Table B holds the same points as the rows below and some others, measured another way and shuffled. Each row below is followed by which row of B it is.
B:
0: [  20 -126 -178   24   21  174 -312 -279 -119  -56 -177  -87  -17   54
  164  -97  276  -66    0   21  -69  217   10  -42 -182  -52 -278   76
  -19]
1: [  60   23  -28  -66  -17  -47   36   86  -78   16  -54  -83   25  -15
  -81 -141   33  104  -95   31  -31   41    8   44   -9   17   67  -80
  -93]
2: [ -88 -152   61 -142  -32  -34  181  208  -23  -12  -84  -77   23 -139
 -172 -103 -151   62 -144   28   27  -29   97   32  -94  112   -3   -8
   28]
3: [ -53    7   60 -166 -108  -58  184  210 -186   83  -40  -61  -56  -36
 -146  -37 -230  201 -207  115  -35  -41  -18   81   94  148  235  -73
 -102]
4: [-104 -189 -101  -63  -22  123  -74  -70 -108   -4 -165  -61  -42  -48
   54  -60    3    6 -129   48  -26  110   44    1 -132   56 -162   71
   10]
5: [ 124 -108 -234  107  127  -50  -27   -8  159    4 -109  -73  150  -83
   29 -361  297    4  -55 -154   39  148  145   42 -202 -189 -202  -98
  -85]
6: [-123 -303  -89 -294  -25   88 -124  -45 -395  131  -44 -239   56  110
  -87  -87  252    3 -173   48  -62  147    7   34 -455  139  -69 -152
   74]
7: [ -27 -101  138  -74 -111   30   23    8  -59  -79 -103  -12  -92  -87
 -156   39 -212   21  -10  109  -12  -25   49  -30   45  104    6  166
   22]
8: [ 191   -8  153   33   -1   89 -311 -247   80 -323 -112  -67   44   19
 -117  -50  218 -218  318   28  -38  105   57 -168  -96  -54 -281  238
  105]
9: [  99  193  147   31  -84  125 -193 -126  -28 -262 -151    2 -116   18
   39   80  -98    4  145  165 -105   62  -87  -99  272   55  -56  227
  -57]
10: [-156 -188  141 -236 -132   84   31   58 -235  -22  -95  -95  -85  -44
 -160   86 -200   22 -109  153  -39  -11   13  -20  -90  224   18   95
   84]
11: [-177   -5   98 -255  -34  202  -94   74 -230 -177 -147 -163  -40   15
   51   67  -48   10  -95  171 -112   83  -96  -70  -57  244 -119   36
   81]
12: [ 264 -174 -127  128   97 -123  -99 -126  181  -12  -45  -73  192  -51
 -176 -365  393 -103  125 -178   67  121  209   -1 -305 -243 -202  -30
  -24]
13: [ 125 -171  -18 -153   56  -98  -38   44  -87   31   24 -211  203   40
 -255 -270  371  -55   14  -85    2   96  106   13 -408  -36  -64 -183
   42]
14: [ -11 -236 -122   58   40  -35  108   59  162   15 -139   -6   57 -188
  -61 -222  -18    7 -118  -85   76   46  190   36 -141  -73 -169   49
  -15]
15: [ -84  118  131 -254  -73   26  103  250 -235  -63  -57 -138  -28   15
  -85    8 -154  165 -164  165  -99   -5 -106   21   99  228  161  -96
  -48]
16: [-204   40   62 -232 -109  153   22  136 -283  -55 -143  -97 -132    5
   68  107 -245  154 -214  216 -113   29 -129   12  121  266   62   17
  -34]
17: [  -4  -74   25 -153  -87   -7   -5   23 -228   62  -39 -100  -34   34
 -137  -43   -5   95 -100   87  -46   39  -10   34  -71   92  100  -37
  -47]
18: [  90  205  108 -112  -86   30  -96    5 -209  -95  -48  -95  -58  105
  -54   14   -4  112   14  159 -125   50 -126  -12  164   96  137  -14
 -107]
19: [-102 -139  303 -398 -113 -120  282  382 -211   -4   43 -184   58  -72
 -459  -15 -224   76 -130  116    4 -132   45   26 -166  286  222 -103
  119]
20: [ 234   26   81   67  -29 -211  152  112  151  -17    2   10   63 -110
 -302 -217  -42   72   51  -54   55  -53  131   41   67 -106  126    0
 -105]
21: [  95 -290   11  -58   42 -243  278  244  171   90   15  -78  196 -195
 -402 -337   49    0  -84 -156  142  -59  278   76 -310  -77    0 -112
   31]
22: [   2    6 -126  -27  -73  301 -502 -436 -355  -75 -192  -95 -156  214
  274   94  230  -19   34  180 -188  269 -156  -77  -31   38 -193  138
  -65]
23: [-157  -61 -147 -188  -74  167 -125  -52 -403  110 -127 -136 -101  115
  155   24   31  157 -255  153 -136  150 -121   58  -65  156   32  -83
  -92]
24: [ 168  123  185   31  -23 -197  265  276  235 -132  -25   26   51 -190
 -289 -172 -232  104   29   -6   55 -118  108   18  222  -21  145   32
  -91]
25: [-206  -90 -428  140  -39  257 -129 -205 -161  165 -303   76 -241  -43
  495  -14 -135  225 -369   97  -82  210  -66   95  170  -14 -132   93
 -241]
26: [ 122  146  -23  -29 -173 -287  356  254 -189  330   65   44 -110  -21
 -244 -121 -327  441 -300   87   -4 -113  -31  229  340   11  621 -211
 -362]
27: [  25   38  205 -228 -117 -169  268  316 -148   48   44  -95   14  -47
 -362  -67 -221  183 -126   97  -12 -114   12   74   65  159  329 -115
  -61]
28: [ 124 -125 -307  275   78 -128  155   25  302  129 -140   96   52 -223
   40 -360   11  124 -167 -172  109   65  219  125   16 -266  -81  -12
 -217]
29: [ 239  108  238 -165   31 -143    4  163    7 -201   54 -198  205   36
 -360 -207  235  -55  177   -8  -26    7   42  -58 -140   22   37 -121
   47]
30: [  27  129 -110   67  -71  -73  190  142  -24  111 -104   66 -113  -89
   49 -103 -271  296 -248   73  -22   -6  -20  126  329  -15  231  -36
 -273]
31: [  32  -24  -75  102   46   50  -15   -3  179 -132 -182   10   -2 -148
   72 -153  -32    4  -30  -24   15   69   90  -23   58  -65 -199  116
  -56]
32: [ 330  184  136  119    3   14 -296 -230  117 -301  -78  -39   40   55
  -97 -104  232 -129  345   22  -66  101   10 -135   87 -133 -148  175
  -34]
33: [  -7  -42  -24  -62   29  207 -289 -173  -81 -214 -175 -125    6   39
  115  -39  212 -116   69   56  -92  181  -20 -107 -141   42 -314  111
   68]
34: [  10    9  -74  108  -87  185 -230 -269  -81  -86 -214   53 -183    1
  184   62  -91   37    0  130  -84  127  -41  -44  183   -6 -122  244
 -101]
35: [ -35  182  213 -143 -125   89   -3   96 -145 -188 -112  -42 -128   -7
  -44  127 -278  108  -22  219 -110  -18 -119  -45  279  203  109  119
  -41]
36: [ 100   72  295 -232  -55 -102  108  223  -80 -156   29 -151   78  -14
 -361  -61  -48   20   73   90  -33  -68   10  -38  -20  145  130  -39
   51]
37: [  78   46  210 -120   10  -47   89  201  102 -233  -56 -108  102  -99
 -234 -119  -31  -37   78   24   -2  -31   66  -60  -20   75  -52   23
   67]
38: [ 293   16    6  350   94 -126   59  -16  591 -254 -151  134   93 -287
 -120 -309  -26  -98  211 -163  123   -4  263  -61  146 -284 -252  243
  -60]
39: [ -33   59  154 -386 -116   52 -114   61 -516   14   25 -256   -6  221
 -162   58  121   95  -73  205 -162   71 -174    3 -129  253  200 -170
    6]
40: [ 255  -84 -408  599  114  -84   15 -222  601   13 -251  275  -14 -321
  207 -392  -12   49  -15 -236  147  114  291   65  214 -473 -290  244
 -282]
41: [  78  213  -15  276    8  234 -242 -224  269 -386 -312  130 -155 -133
  316   28 -153  -43  145   93  -65  117  -24 -136  404  -79 -335  401
  -91]
42: [ 303  -87 -253  137  145  -15 -345 -307   48  -21  -62 -135  199  105
   18 -377  671 -127  156 -167  -20  267  107  -28 -366 -284 -300  -96
  -78]
43: [ 143 -299   -8 -189   28 -166   -5   27 -139  128   76 -221  218   49
 -390 -299  398  -60    6 -114   40   69  169   38 -538  -50   -9 -213
   65]
44: [-184 -500  -83 -236   26 -139  360  336  -30  222  -26 -145  155 -218
 -317 -276  -36   44 -328 -118  132  -38  263  123 -489   82  -31 -178
  104]
45: [  74  -33   80 -319  -82 -103   -3   98 -440  161  102 -250   80  190
 -313 -107  214  126  -97   90  -91   48  -61   75 -247  132  284 -283
  -51]
46: [   8  -17 -170   21    0   38  -41  -24  -69   47 -132  -37  -29  -17
  101 -133   44  119 -150   20  -39  112    3   54   21  -26  -31  -34
 -141]
47: [  -9  -59 -138   28  -95   61  -73 -130 -175  105 -130   15 -133    8
   74  -26  -78  154 -149   91  -53   92  -22   64   85    1   53   58
 -158]
48: [ 206  167    0  157  -56  -52  -36  -68   80  -71  -94   60  -69  -42
  -34 -103  -80  111   53   45  -32   28    6   12  277 -108   84   98
 -196]
49: [  41  108  178 -212 -102  -63   84  174 -226  -18    8 -117  -18   45
 -220   -8 -109  145  -62  145  -72  -33  -71   30   85  158  247  -82
  -69]
50: [ 161  -35  225  -76  -77 -221  223  204   72  -36   37  -32   57 -123
 -445 -136 -150   47   51    4   57 -123  137   17    5   17  178   11
  -13]
51: [ 159   36 -141   42   22  -53  -64  -47  -50   52  -55  -67   50   39
  -11 -218  197  103  -54  -26  -34  120   18   56  -34 -105   23 -103
 -164]
52: [ 206  101  -11   75    6  -68  -54  -30   63  -76  -59  -30   42  -12
  -82 -178  106   54   62  -10  -23   67   33   -1   80 -102    9   -1
 -128]
53: [ 176   35 -259  121   23   42 -254 -253 -106   67 -104  -54    2  109
  149 -201  320   76  -27  -18  -71  213  -22   40  -36 -163  -62  -56
 -204]
54: [ -82   45  253 -172 -110 -135  423  446   36  -49  -46    4  -51 -227
 -295   -6 -530  200 -181  118   32 -193   55   58  250  209  273   22
  -41]
55: [-113   19 -129   10 -103  267 -256 -242 -240  -44 -235    8 -224   55
  304  121 -102   96 -125  194 -135  162 -128  -19  173   84 -105  183
 -115]
56: [-190 -157  -54 -215  -54  279 -284 -171 -357  -59 -181 -164  -89  101
  155   84  111  -36 -101  160 -127  187  -91  -56 -203  186 -213   68
   72]
57: [ 124 -259 -272   54   75    3 -204 -232  -47  119  -78 -111  121   37
   -7 -296  446  -56  -23 -126    9  209  137   32 -395 -187 -221  -72
  -43]
58: [ 241 -114 -116   22  108 -194   30   51  116   51   21 -131  242  -34
 -231 -412  390  -16   20 -182   57   87  176   48 -313 -192  -62 -196
  -59]
59: [ -64  -65  198  -98  -17  164  -99   -1   76 -345 -187  -66  -17 -121
  -59   41 -104 -158  116   95  -31   31   47 -152  -30  140 -294  262
  169]
60: [ -10  -59  126 -203  -94  -18   33   89 -214   -4  -28 -117  -13   19
 -216  -13  -65   65  -62  109  -52   -6   -7    7  -62  143  118  -25
    6]
61: [ -66  -45  226 -254 -124 -111  278  323 -148   19    8  -93  -19  -95
 -339   -9 -305  146 -149  114    2 -123   29   52   33  213  253  -54
    1]
62: [  51  154  151   -5 -114   89  -86  -53  -58 -185 -131   17 -138  -18
   -9   82 -203   59   65  171  -80   16  -70  -59  282   85   31  196
  -70]
63: [-156   99  227 -333 -113  330 -336 -117 -436 -291 -154 -211 -126  182
   90  247   12  -60   55  307 -219  133 -227 -151   -1  335 -126  135
  122]
64: [ 325  131  276  -50  -31 -300  192  230  126 -101  101  -75  144  -59
 -501 -225    7   46  163  -33   38 -118  113    4   49  -51  237  -77
  -53]
65: [-129   23    0 -109 -186   -3  193  146 -263  170  -88   30 -217  -50
  -24   80 -443  316 -312  193  -55  -51  -77  126  287  170  329    4
 -194]
66: [-139 -151  -88  -22  -79  206 -148 -168 -147  -33 -213   -7 -158  -40
  155   63 -112   19 -117  118  -59  118   -9  -24    9   78 -165  188
  -18]
67: [-101    1  268 -150 -111    8  208  248   15 -170 -104   -7  -86 -178
 -199   74 -438   67  -67  155   -5 -120   28  -29  193  216   74  161
   46]
68: [ 105  129   92  -41   -7   49 -124  -19  -30 -198  -98  -87    8   19
  -37  -61   62   -5   89   77  -75   74  -34  -65   73   31  -68   63
  -33]
69: [-239   85  189 -247 -240  248  -80  -15 -424 -100 -170  -36 -306   51
   82  341 -439  159 -153  366 -169    3 -217  -39  301  354  144  201
  -28]
70: [ -71  -29  138 -141 -166   -7  122  108 -185   24  -69  -12 -139  -59
 -166   77 -330  152 -132  171  -41  -61  -19   36  149  168  198   78
  -57]
71: [ 186 -117  -30 -104   21 -248  157  163  -57  167   81 -144  190   -1
 -351 -333  224   95  -79 -102   46   10  131  108 -262  -80  163 -264
  -84]

[ -42  381  221   96  381  129   24  325 -189   96  193  178   -2  250
 -130 -170  -91  -48 -112 -123 -164  182  -88 -159  174 -130]
57
[  16   38  -31  124  -66  108 -243 -203  160   12 -191 -155  120   88
 -349  278 -192   -6  216  239  -56 -153  230 -231 -273   69]
32
[-82 -24  59  12  24   9  96  86 -46 -52 119  60  43 -67 144   3 117  32
  19   5  29 195  -7 162  37  32]
31
[ -64  138  126  113  250  159   29   48  -45   31   13  104   95  155
 -371  -77 -189 -108  -41   26 -234   22 -178 -238    7  110]
45
[  85  153   53    9   48   65  -92  189 -228 -119  112  353   78   73
   66    5  -58  -21   57  -35  -48  120  -58  -61  191  102]
47
[-118 -209   39  -59  -85   15  155   35   74   37   81   -9  133 -193
  238   43  257    2   68   86  121  154   63  330 -106   54]
61
[  41  -87   94 -162    9  149   96  279 -103  163  156  388  244  -88
  289  -51  226 -179   44   51   99   73   -6  228   18   71]
66
[ -16  -25   21   24  -44   67  -59   -9   34   12  -14   25  123  -22
  -18  122   19  -20  127  125   21   21  120   27 -109   56]
49
[-174 -345  -64  -35 -203  -82  238 -112   85 -181   76  -77   38 -312
  310   83  275   97   50   80  135  256  -32  418  -47  170]
54
[-134 -214  120 -144  -41   92  213  167  196  356  129  -94  183 -218
  410   39  462  -91   42  148  266  125  271  501 -263 -167]
19
[ -57  100   24  183   49    0  -89 -112  -47 -223  -43  -24   24   63
 -297   74 -208   94   87   20 -166   77  -91 -193   25  164]
52
[ -57  -90   67  -43   18  112   82   78   48  116   46   87  169  -68
   47   22  112 -106   47  108   27   42   31  126 -103   57]
60
[ -54  -71  169  -98  122  114  169  265  -96  166  181  269  224  -89
  185 -141  222 -141   -6   -3   19  117  -96  237   38   60]
4
[ 210  188  103 -105   98  298 -216  287 -116  292   25  465  302  188
  -59   64  -71 -290  131  138    5 -181  150 -189  -45   12]
22
[-148   26  -44  220  -67  -51  -86 -277  177 -184 -118 -387  -76    4
 -241  243 -121  196  120  127  -46  100  172  -73 -183   12]
64
[-14  17 112  -1  75  95  10 142 -65  73  76 175 185 -13  14 -21  59 -70
  73  39 -22  48 -10  62  -5  68]
17
[  95  154  180  -98  158  173  -32  398 -218  192  181  455  229   82
  157  -96   92 -167   47  -27   11   48    5   50  118   -4]
23
[ 115 -348  -40 -265 -240  197   33   89   30  164    5  429  393 -215
  279  117  229 -275  176  246  178 -115   62  247 -158  272]
69
[-128 -438   83 -203 -115  161  255   55  266  383   26  -22  360 -307
  277   55  448 -215  105  256  227  -34  153  488 -381   52]
59
[ -38 -197   15 -116 -107   91  103   64   72  106   61   99  179 -162
  247   81  236  -86   76  143  147   71  106  275 -129   57]
7
[ 111  -66  -23  -79 -240   78 -220   49   61  100  -36   90  225  -77
  235  289  146  -24  286  205  227  -80  410  150 -208  -15]
62
[  -9   21   95   -3 -110  -25 -116  145   32  119   76  -73  134  -95
  313  167  253  101  234   69  213   85  384  291 -150 -158]
27
[ -88 -120   48  -16  -79   76    2  -27  229  209  -27 -204  150  -97
   80  183  189  -21  139  204  151   -9  314  208 -327  -88]
36
[-173 -214   53    3  -43   45  151  -72  205  119   -4 -207  136 -165
   45   80  200  -16   67  155   82   79  112  256 -257   22]
37
[ -75 -297  132 -170   39  191  236  152   85  315   80  198  360 -184
  121  -87  283 -263   39  151   63  -28  -65  300 -192  146]
11
[-100  322   85  195  171 -150   20  157 -315 -407  231   87 -234  104
   93  -91  -89  274  -80 -254 -131  456 -166  -14  411  -18]
28
[ -21 -284  -98   31 -146  112   -2 -268   94 -156 -155   95  237 -114
 -315  138 -155 -111  144  220 -129 -114 -171 -104 -150  431]
9
[-127  288  155  168  299    5   99  172 -164 -108  185   23 -120  151
  -82 -141  -78   85 -134 -147 -168  303 -136  -74  203  -79]
5
[  24  103  182  -28  204  176    8  269 -121  196  106  288  235   76
  -56  -98   22 -173   34   16  -76    0  -50  -28   18   35]
0
